Here is a tiny trained network, its code and every weight. The questions are about switching its units off for an input and a class, where a switched-off unit gives its printed mean instead of its output.

import numpy as np


def w(rows, s, z=0):
    codes = np.array(rows[::2]) - 128.0
    scale = np.full(codes.shape[1], s)
    scale[-1] = z or s
    return codes * scale


def f(y):
    return np.maximum(y, 0)


def log_softmax(a):
    a = a - a.max(-1, keepdims=True)
    return a - np.log(np.exp(a).sum(-1, keepdims=True))


def net(x, mask):
    res = np.array(x, float).reshape(1, 4) / 4 @ E
    y = f(res @ A[0][:, :-1].T + A[0][:, -1])
    res = res + np.where(mask, y, B[0][:, -1]) @ B[0][:, :-1]
    return log_softmax(res[-1] @ U[:, :-1].T + U[:, -1])


A, B = {}, {}
E = w([
[241,73,221],'x0',
[202,91,1],'x1',
[69,59,53],'x2',
[158,217,124],'x3',
],0.0048)
A[0] = w([
[106,140,131,116],'n0',
[140,136,122,102],'n1',
[73,158,137,107],'n2',
[129,133,84,35],'n3',
[176,63,230,152],'n4',
[178,158,78,92],'n5',
[49,144,151,180],'n6',
[86,77,120,106],'n7',
[141,157,102,163],'n8',
[122,8,67,255],'n9',
[111,105,95,108],'n10',
[122,123,75,40],'n11',
[95,102,62,101],'n12',
[138,150,110,150],'n13',
[9,167,144,133],'n14',
[100,68,80,116],'n15',
[107,207,108,16],'n16',
[103,111,141,104],'n17',
[192,139,151,116],'n18',
[125,123,106,94],'n19',
],0.016,0.0033)
B[0] = w([
[106,125,136,145],'n0',
[116,139,127,134],'n1',
[65,118,146,172],'n2',
[128,85,86,150],'n3',
[243,3,180,240],'n4',
[79,205,124,175],'n5',
[44,109,148,201],'n6',
[69,104,103,167],'n7',
[131,158,162,165],'n8',
[49,101,8,254],'n9',
[135,133,89,162],'n10',
[133,86,75,160],'n11',
[162,96,63,194],'n12',
[132,148,154,154],'n13',
[14,93,183,226],'n14',
[108,189,71,191],'n15',
[153,94,222,169],'n16',
[102,124,136,143],'n17',
[161,162,201,183],'n18',
[130,114,107,142],'n19',
],0.036,0.0078)
U = w([
[135,151,16,115],'0',
[155,254,172,139],'1',
[44,139,86,229],'2',
[113,70,94,2],'3',
[73,104,175,116],'4',
[196,116,180,18],'5',
[176,70,122,253],'6',
],0.0075,0.0048)

Each question gives the input, the list of numbers given to net, and the class t.
The units are the neurons (one row each of A and B). Each row of codes is followed by its name. A weight is (code - 128) times the scale printed after its matrix; where a second scale follows, it is the last column's (A, B and U).
mask holds one flag per neuron, in row order. A switched-off neuron (its flag False) gives its mean, the last column of its row in B, instead of its output. The means were averaged over made-up inputs and are rounded, as every weight is.
A unit's drop is (log p(t) with every unit on - log p(t) with that unit switched off) / (log p(t) with every unit on - log p(t) with every unit switched off).
The circuit of an input: a set's keep is (log p(t) with only the set's units on - log p(t) with every unit switched off) / (log p(t) with every unit on - log p(t) with every unit switched off). Starting from the 12 units with the biggest drops (on a tie, the unit counted first), units are removed one at a time, each time the one whose removal leaves the highest keep (on an exact tie, the one counted first), for as long as the keep stays at least 0.8.
units of the circuit, in order: the units of the circuit, biggest drop first
k most important neurons: the k neurons with the biggest drops, biggest first
drop of u: that unit's drop, to one decimal
input [6,-7,7,5], class 6: units of the circuit, in order	n4
input [4,-8,-8,-4], class 5: units of the circuit, in order	n9; n4
input [-5,-3,-6,-8], class 4: 2 most important neurons	n9; n15
input [-1,1,-2,-2], class 0: 3 most important neurons	n14; n4; n6
input [1,2,-4,-7], class 6: units of the circuit, in order	n4; n14
input [4,-4,6,-2], class 3: units of the circuit, in order	n4; n9
input [2,2,2,7], class 1: 2 most important neurons	n9; n4
input [7,8,-2,5], class 1: 2 most important neurons	n5; n18
input [-8,-1,-3,-1], class 4: 2 most important neurons	n9; n16
input [-7,5,0,8], class 4: 2 most important neurons	n16; n9
input [4,1,4,-2], class 0: 2 most important neurons	n14; n9
input [8,-5,-3,-6], class 5: 2 most important neurons	n9; n18
input [5,-3,-4,-2], class 5: drop of n3	0.0
input [6,-6,4,6], class 6: drop of n8	0.1
input [5,-3,0,5], class 6: drop of n13	0.1
input [-8,-6,-3,-3], class 4: units of the circuit, in order	n9
